[139 134 135 157 138 105 109 123  93 152 142  86 140 147 118 164 142 141
 137  46  76  78 107 181 104 144 123 136 111  71 149 153  91  77 121  93
  93  99 109 123 151] -> F
[ 97 121 137 144  98 135 172  85 149 135 128  60 165 192 148 136 160 104
 161 125 126 118 179 109  87 127 115 100 145 144 152 121 156 122 114  52
 167  96 132 149 120] -> S
[128 116 120 171 129 175 163 172 169 112 135 157  69 110 112  97 132 135
 135  87 109 151 207 116  91 101 161 118 130 152 121 147  72 159 160 103
  87 117 128 169 117] -> L
[164 123 141 139 149 151 104 153 109 135 105 181  91 109  93  77  71  99
 140 107  93 136 147  46  86  78 134 118 138 137 142 157  77 144 142 123
  93 123 121 152 111] -> C
[128 116 120 171 129 175 163 172 169 112 135 157  69 110 112  97 132 135
 135  87 109 151 207 116  91 101 161 118 130 152 121 147  72 159 160 103
  87 111 136 158 128] -> Z
[121 107 115 162  98 162 119 112 129 134 101  94 137 157 111 117 116  82
 159 115  91 115 205  76  89 113 154  87 173 143 159 159 116 130 128  81
 141 109 142 189 105] -> J
[181 131 167 102 117 104 155 108 110 112 135  97 169 112 132 135  69 157
 141  88 120 107 172 116  93  79 134 127 136 156 130 164 104 130 109 156
 121 143 177  98 207] -> T
perm: [111 152 121 123  93 123 142 144  77 157 142 137 138 118 134  78  86  46
 147 136  93 107 140  99  71  77  93 109  91 181 105 135 109 153 104 151
 149 139 141 123 164] : C
q: [128 116 120 171 129 175 163 172 169 112 135 157  69 110 112  97 132 135
 135  87 109 151 207 116  91 101 161 118 130 152 121 147  72 159 160 103
  87 117 128 169 117] : L
q: [128 116 120 171 129 175 163 172 169 112 135 157  69 110 112  97 132 135
 135  87 109 151 207 116  91 101 161 118 130 152 121 147  72 159 160 103
  87 111 136 158 128] : Z

[132 124 197 144 149  82  68  61  90 128 195 193] -> Y
[149 132  91  82 197 124 132 133 182 149 131 132] -> G
[124  82 131 197 144  61 132 132 182 149  90  68] -> W
q: [124  82 131 197 144  61 132 132 182] : W
tail: [149 131] : [132]
perm: [ 82  91 124 131 132 132 132 133 149 149 182 197] : G
q: [124  82 131 197 144  61 132 132] : W
tail: [132 132 182 149] : [90 68]

[129 141 125 121 108 131 128 114 135 128 113 114 129 114] -> fuga
[133 148 127 116 103 145 136 111 148 120 101 109 131 111] -> Nari
[129 141 125 122 108 124 127 122 119  83 118 109 133 120] -> nep
[132 107 125 121 107 131 129 131 115  62 137 117 141 132] -> nivu
tail: [121 108 131] : [128 114 135 128 113 114 129 114]
tail: [148 127 116 103] : [145 136 111 148 120 101 109 131 111]
tail: [129 141 125 121 108] : [131 128 114 135 128 113 114 129 114]

[ 76  73 129 140 137 188  79] : Zuv
[168 153 122 169 179  83 151] : gek
[188 140 137 129  73  75  79] : vif
[125 118 121 169 180  83  98] : tono
[127 152 122  85  77 121 129] : Puti
[121 125  82 118  98  77 168] : Delus
q: [118 121 169] : tono
perm: [ 77 125 121  98 118  82 168] : Delus
tail: [169 179  83] : [151]
tail: [153 122] : [169 179  83 151]
perm: [ 73  76  79 129 137 140 188] : Zuv
perm: [118  98  77 168 121 125  82] : Delus

[178 159 123 141 141 118 117 143  61 132] = saze
[178 159 123 140 141 118 117 143  61 143] = luta
[178 159 123 140 141 118 118 143  61 132] = rilu
tail: [141 118 118 143  61] : [132]
q: [178 159 123 140 141 118 117 143  61 143] : luta

[131 108  73  92  99 101 140 126 143  85 174 113 146  95 145 128 125  60
 117  76 112 154 158 130] : fet
[116 102 126 103  69 153 138 160 125 130 147 146 116 129  69 117 135  95
 154 171 122 127 109 126] : ruz
[129  95  73 145 154  92 126 101 158 146 125 108  85 140 117 113  76  60
 143  99 131 174 112 130] : Madot
perm: [135 122 146 102 171 154 130  95  69 125 103 147 126 127 138 109 116 117
 153 116 160 126  69 129] : ruz
tail: [145 128] : [125  60 117  76 112 154 158 130]
perm: [ 60  73  76  85  92  95  99 101 108 112 113 117 125 126 129 130 131 140
 143 145 146 154 158 174] : Madot
q: [146 116 129] : ruz
tail: [117 113] : [ 76  60 143  99 131 174 112 130]

[149 111 119 135 219 119 166  96 183 131 123 137 133  64 169 202 120 130
 124  78 124  82 174 176 136 141]  zuvi
[136 131 123 135 176  64 219 183  78 124 141  82 133 124 120 202 111 119
 174 137 130 148 119  96 166 169]  Malum
[136 131 123 135 176  64 219 183  78 124 141  82 133 124 120 201 111 119
 174 137 130 148 119  96 166 169]  Gopon
tail: [120 202 111 119 174] : [137 130 148 119  96 166 169]
perm: [ 96 166 169 136 131 123 135 176  64 219 183  78 124 141  82 133 124 120
 202 111 119 174 137 130 148 119] : Malum
perm: [201 111 119 174 137 130 148 119  96 166 169 136 131 123 135 176  64 219
 183  78 124 141  82 133 124 120] : Gopon

[ 46 149  96 180] : kug
[119  92 113 180] : zekol
[ 47 149  96 135] : rotog
tail: [119  92] : [113 180]
tail: [ 46 149  96] : [180]
q: [ 96 135] : rotog
q: [119  92 113] : zekol
q: [ 47 149] : rotog

[130 119 137 143 110 124 119 148 140 158 126 137 133 124 110 115 108 131
 155 129 110 150 153 113 119 124 121 148 157] : viv
[ 99  85  85  99 152 145 118  79  65 131  98  85  79 145 158 105  92  72
  65  92 125 118 138 151  65  72 145  66 151] : Gokoz
[149 159 158 150 106 109 132 165 175 119 148 160 165 110 100 142 154 170
 174 154 125 130 114 105 175 168 110 176 106] : berub
[173 146 158 136  91 107 126 156 173 123 145 148 157 102  89 139 148 164
 176 148 125 132 115  97 173 173 106 167  94] : befeb
[172 146 113 179 169 102 131 160 128  76 118 173 154 135 148 118 139 147
 107 139  96  90  89 128 128  87 109 161 149] : vusos
[132 134 135 154 155 143  96 190 113 113 130 122  96 139 104  70  87 139
  96 116 133 128 140 153  99  98 147 102 155] : sek
[130 121 119 131 157 148 137 119 110 139 126 124 119 150 158 129 124 115
 108 124 137 133 143 153 110 110 148 113 155] : maz
[131 128 129 131 148 148 139 125 122 145 133 127 125 147 151 135 130 123
 122 130 142 140 147 150 122 125 148 121 149] : lega
[154 127  95 160 157  92 116 139 106  66 102 153 133 125 139 102 121 126
  87 121  84  78  79 119 106  68  99 138 138] : tik
[136 132 134 135 154 155 144 129 126 152 138 131 130 153 157 140 135 128
 127 135 148 146 153 156 126 131 155 125 155] : bimo
perm: [155 113 148 110 110 153 143 133 137 124 108 115 124 129 158 150 119 124
 126 139 110 119 137 148 157 131 119 121 130] : maz
q: [132 134 135 154 155 144 129 126 152 138] : bimo
q: [119 148 140 158 126 137 133 124 110 115 108 131] : viv
tail: [129 124 115] : [108 124 137 133 143 153 110 110 148 113 155]
q: [85 79] : Gokoz
tail: [172 146] : [113 179 169 102 131 160 128  76 118 173 154 135 148 118 139 147 107 139
  96  90  89 128 128  87 109 161 149]
q: [131 130] : bimo

[177 182 199  61  54  81 173 168]  pazup
[178 194 215  64  56  80 167 160]  Nozez
[193  72 211  88  54  80 173  71]  gif
[ 77 211  71 177 193  62  72  88]  Tofi
tail: [177 182] : [199  61  54  81 173 168]
perm: [ 88  72  62 193 177  71 211  77] : Tofi
tail: [ 54  81 173] : [168]

[148 144 145 158 122]  der
[ 92 101 114 152 136]  dofin
[123 160 144 158 148]  Zuzat
q: [145 158 122] : der
perm: [145 148 144 158 122] : der
perm: [158 148 123 160 144] : Zuzat
q: [158 148] : Zuzat
tail: [144 158] : [148]

[133  66 134 136  51 170 124 151]  biza
[129 158 181 127 161 140 138 151]  Ralem
[161 129 134 109 146 124 200 162]  lono
[129 158 113 127 161 140 138 151]  lataf
[129 200 134 124 161 146 109 161]  gov
[128  72 173 119 134 141 137 140]  Lof
[137 132 108 134 138 116 118 134]  lerur
[125 142 129 118 189 151 129 125]  Gegaz
[124 113 145 138 134 127 112 176]  teg
[129 158 105 123  96 125 126 105]  mifa
perm: [158 151 129 138 181 161 127 140] : Ralem
q: [129 158 113 127 161 140 138 151] : lataf
q: [129 158 113 127 161 140] : lataf
tail: [181 127 161] : [140 138 151]
q: [134 127] : teg
perm: [161 129 200 134 124 161 146 109] : gov

[128 136 118 215 188 112 214  86 117 124 197 118 109 127 178 122  76 107]  kelot
[109 188  86 215 118 122 197 124 128 136 118 107 112 214 117 128 178  76]  Fode
[141 170 201  99 114 183  97 148 209 198 108 181 193 193  46 207 170 202]  mup
perm: [202 170 207  46 193 193 181 108 198 209 148  97 183 114  99 201 170 141] : mup
q: [118 215 188 112 214] : kelot
perm: [ 76  86 107 109 112 117 118 118 122 124 127 128 136 178 188 197 214 215] : kelot

[116 158  86 158]  Tatid
[144 131 123 113]  dubu
[144 114 123 131]  fino
perm: [131 144 114 123] : fino
q: [131 123] : dubu
q: [144 131] : dubu
tail: [144 114 123] : [131]
perm: [113 123 131 144] : dubu

[ 89 123  46 179] = pevom
[179 123  90  46] = nerik
[179  46  88 175] = zos
[179  46  88 123] = kini
perm: [ 88 123 179  46] : kini
perm: [ 46  89 123 179] : pevom

[213 125 156 141] -> Fopez
[214 125 156 141] -> Tuta
[148 150  86  37] -> gomod
[141 155 125 214] -> Vubu
perm: [125 214 141 155] : Vubu
tail: [155 125] : [214]

[153 115  68 118  96] : fibu
[188 127 107 155 154] : zade
[133 114 163 148 127] : soki
[154 108 188 155 127] : tibug
[188 127 106 155 154] : sen
perm: [127 154 108 188 155] : tibug
perm: [154 155 107 127 188] : zade

[ 87 108 115 157 157 109] = Sis
[157  87 115 108 157 109] = Taluv
[157 107 109  87 157 157] = fuvu
[115 108 109  87 157 157] = sir
perm: [107  87 157 157 157 109] : fuvu
tail: [ 87 108 115 157 157] : [109]
perm: [ 87 107 109 157 157 157] : fuvu
perm: [109  87 157 157 157 107] : fuvu
tail: [108 115 157] : [157 109]

[137 123 111 155 129 149 118 130 122 107 133 134 168 135 146 123 118 122
 113 113 139 141 140 159 109 129 119 121 126 122 122 152 100 138 142 140
 144 109 116  82 110 116 138 136 159 115]  notak
[158 127 164 106 145 148 130  81 113 107 118 107 148 150 171 188 173 120
 115 122 132 121 112 113 130 122 202 133 184  92 144 161 175 136 128 123
 123 138 124  91 145 164 130 181 128 178]  vopo
[134 130 103 123 109 110 111 100 154 135 114 131 141 110 155 129 122 106
 138 125 162  92 110 104 174  92 134 144 106 112 134 128  95 106  86 133
 132 139 124 104 104 121 167 180 114 143]  zaso
tail: [123 109 110 111 100] : [154 135 114 131 141 110 155 129 122 106 138 125 162  92 110 104 174  92
 134 144 106 112 134 128  95 106  86 133 132 139 124 104 104 121 167 180
 114 143]
perm: [116 123 126 159 122 138 129 137 142 100 129 110 135 130 113 139 119 134
 152 123 118 149 113 133 115 116 122 144 109 107 168 146 136 141 122 121
 140 140  82 155 111 159 109 118 122 138] : notak
tail: [139 124] : [104 104 121 167 180 114 143]

[178  81 184  91 176 174 159  83 159 133 106] -> Nelim
[179  76 124 114 131 169 181  95 181 129  99] -> boga
[164 105 127 110 142 137 131 140 115 111 150] -> vutag
[126 164 137 131 140 115 105 110 142 111 150] -> garik
[173 163  95 119 149 147 132 133 143 132 131] -> nemob
[ 76 201  39 191 100  91 100 172 108 124 154] -> rog
[132 147 173 131 119 133 132 149 142 163  95] -> Vatu
[132 147 173 131 119 133 132 149 152 118  99] -> Rane
perm: [ 95 119 131 132 132 133 142 147 149 163 173] : Vatu
q: [119 149 147 132 133] : nemob
perm: [105 110 111 115 127 131 137 140 142 150 164] : vutag

[ 85  93 122 189 155 126 124 167 143] -> ranu
[ 85  93 122 189 155 126 124 170 143] -> baf
[125 159 150 142 112 139 116  62 143] -> buleg
[ 87 116 107 186 153 109  88 172 127] -> tudoz
[149 108 124 119 126 143 136 109 147] -> nin
[ 88  86 186 109 153 172 116 107 127] -> tana
[124 139 150 116 142  62 143 112 159] -> Rurem
[110 175 143 111 106 113 124 168 127] -> zez
[ 85  76 122 189 155 126 124 167 143] -> pego
perm: [127  87 116 107 186 153 109  88 172] : tudoz
perm: [139 159  62 112 150 125 143 116 142] : buleg

[156 130 150 156 136  60 160  92  91 110]  voge
[111 141 119 104 170 152  77 137  84 146]  nimes
[156 130 135 156 136  60 160  92  91 110]  kefo
[137  84 111 104 141 146 170 152 119  78]  Tal
tail: [104 170] : [152  77 137  84 146]
perm: [ 84 146 111 141 119 104 170 152  77 137] : nimes

[105 124 127 140 194 141] = vafun
[173 103  81 107 123 146] = kel
[103 107 174  81 146 123] = tumur
q: [103  81 107 123 146] : kel
tail: [127 140] : [194 141]
perm: [146 123 107  81 103 173] : kel
q: [127 140] : vafun

[209 103 162  73 151 210  74  83] = sizo
[170  80 142  81 107 117 160 160] = konuv
[ 83 209 162  73 151  73 210 103] = Zezak
perm: [ 73  73 151 103 209  83 162 210] : Zezak
perm: [160 160 117 107  81 142  80 170] : konuv
tail: [170  80 142  81] : [107 117 160 160]
tail: [170  80] : [142  81 107 117 160 160]

[ 55 132 150 153 106] : zimu
[132  55 153 105 150] : keko
[134 153  55 123 123] : seri
perm: [ 55 123 123 134 153] : seri
tail: [ 55 123] : [123]
perm: [ 55 105 132 150 153] : keko
perm: [105 150 132  55 153] : keko
q: [132  55 153 105] : keko
q: [132 150 153 106] : zimu
perm: [ 55 106 132 150 153] : zimu

[187 116 130  90 173 187] = Ril
[187 116  59  88 179 174] = lerif
[119  86 131 140 111 131] = mame
[ 86 131 130 140 111 119] = veko
[ 84 182 164  90 152  84] = diti
[88 99 59 87 98 88] = pifa
tail: [59 87] : [98 88]
q: [116  59] : lerif
perm: [ 86 111 119 130 131 140] : veko
q: [119  86] : mame

[192 117 147 131 188] : negem
[176 179 159 116 190] : Bobif
[119 158 163  64  86] : Lavo
[159 145 188 155 114] : rul
[185 111 130 185 151] : tupid
[177 108 180 167 190] : ruti
[ 87 183 138 129 110] : mev
[145 113 188 155 159] : domis
[180 168 119 190 135] : soli
[139 187 175 141 173] : Vabuz
[ 61  76 117  71  79] : Soni
[119 136 180 168 190] : fil
q: [145 113 188 155] : domis
tail: [192 117 147 131] : [188]
perm: [119 136 168 180 190] : fil
tail: [119 136 180 168] : [190]
perm: [114 155 188 145 159] : rul
perm: [119 135 168 180 190] : soli

[128 144 170 114 151 129 136 120]  funuv
[129 142 131 109 165 129 141 116]  fir
[131 109 129 142 129 140 165 116]  loz
[ 72 142 126 124 112 128 121 134]  guv
[ 72 143 170 192 147 124 124 155]  noze
[123 141 162 115 125 194 207 137]  Fen
tail: [131 109 129] : [142 129 140 165 116]
perm: [ 72 112 121 124 126 128 134 142] : guv
q: [114 151] : funuv
perm: [116 129 142 131 109 165 129 141] : fir
tail: [143 170] : [192 147 124 124 155]
q: [141 162 115 125] : Fen
q: [ 72 143] : noze

[ 76 160 177 126]  nafad
[ 89 109 127 173]  beli
[ 76 160 177 206]  nupel
[100  95 111 162]  gobor
[189 137  96  50]  Liser
[ 89 109 184 107]  vor
[110  60  81 139]  fezam
q: [ 76 160 177 126] : nafad
perm: [126 177 160  76] : nafad

[ 97 117  94 132 134  81 150 101  91 116  88 156 151 125 124  87 142 143
 145 114 116 128 126] -> ture
[ 88 117 128 134 150 117 145 116  94 132  91 124 114  81 101 142  97 151
 126  87 125 143 156] -> pes
[ 95 153 138 141 167 167 143 134 106 127 103 128 115  81 130 142 123 149
 128 117 114 163 150] -> poko
[128 125 126 132 151 142 124 150  81  94  87  91 143 118 101 156 145  88
 114 116  97 134 117] -> Pefo
[196 131 134 128 150 119 122  47 134 145 120 130 158 138 125 134  93  84
 161 175 137 157 109] -> fesi
tail: [117 128 134] : [150 117 145 116  94 132  91 124 114  81 101 142  97 151 126  87 125 143
 156]
perm: [156  87 142 134 124 151  88 126 101  81 117  94 116 132  97 114 145  91
 117 150 125 143 128] : pes
perm: [132 126  91 134 114 101 118 145 116  97  81  94 151 150 128 125 143 124
 117 156 142  88  87] : Pefo
q: [128 134 150] : pes
tail: [ 97 151] : [126  87 125 143 156]
perm: [132  87  97  91 124 117 114 151 156 116 134 125  94  81 150 101 126 117
 143 128 142  88 145] : pes

[160 137 121 126 110 171 127 141 111 195 129 129] : vosem
[158 130  82 100  92 149 134 136 121 126 125 109] : zize
[162 138 127 118 141 161 123 125 143 116 153 133] : lodo
[143 134 112 121 117 149 134 136 122 126 136 116] : datu
[127 157 124 145 139 171 125 121  92 170 141 128] : vav
[160 137 121 126 110 171 127 141 111 125 129 129] : dag
q: [141 128] : vav
tail: [149 134 136 122 126] : [136 116]

[ 88 144  92 129 134  76  96 168 101 192] -> teza
[ 64 147 115 136 185 141 126 168 100 106] -> Mavob
[125 161 103 110 113 147 105 158 130 108] -> Pur
[ 88 144  92 129 134  76  96 168  73 138] -> rel
[197 124 118 123 139  88 202 123 108 153] -> mokag
[147 105 113 103 161 158 108 130 125 111] -> ziv
[ 65 147 134 139 111 102  87 174 140 126] -> gapu
[ 65 147 134 139 111 150 116 138  96  93] -> Misol
tail: [168 101] : [192]
q: [125 161 103 110 113 147 105] : Pur
tail: [139  88 202] : [123 108 153]
perm: [153 108 123 202  88 139 123 118 124 197] : mokag
tail: [147 134 139 111 102] : [ 87 174 140 126]
perm: [130 125 111 147 105 113 103 161 158 108] : ziv
perm: [ 73 138  88 144  92 129 134  76  96 168] : rel

[120 135 124 149 110 116 112 118 144 131 126 149 128 146 143] = viz
[149 110 116 112 118 144 129 126 149 128 146 143 128  97 136] = Volo
[131 127 109 142 114 107 126 126 142 131 126 131 139 114 124] = guf
[ 98 130 114  84 131 120 169 116 135 132  69 123 135 145  94] = memez
[153 130 161 123 113 179 130 113  76 125 144  98 149 106 128] = supa
[ 77 129 101  87 102  87 158 150 178 142  92 170  96 134 107] = vel
[109 118 116 143 128 128 146 112 144 126 136 129 149 149  97] = buka
[156 118 157 129 144 128 123 152 124 123 164 124 131 105 156] = fabu
[153 130 161 123 165 179 130 113  76 125 144  98 149 106 128] = mil
[114 121 104 107 115 105 146 118 148 124  84 128 118 154 103] = Farop
[156 118 157 129 144 128 123 137 124 123 164 124 131 105 156] = galeb
[116 131 107 131 116 152 122 123 125 124 101 115 116 140 112] = tubog
perm: [136  97 128 143 146 128 149 126 129 144 118 112 116 110 149] : Volo
q: [149 110 116 112 118 144 131 126 149 128 146 143] : viz

[101 121 124 152  62] = voro
[153 132 101 116 115] = neru
[172 105 128 115 152] = fune
[132 116 100 115  62] = tupog
[132 116 101 115 152] = Puro
tail: [105 128 115] : [152]
tail: [132 116 101] : [115 152]
q: [116 115] : neru
q: [132 101 116 115] : neru
perm: [101 115 116 132 152] : Puro
q: [172 105 128 115 152] : fune

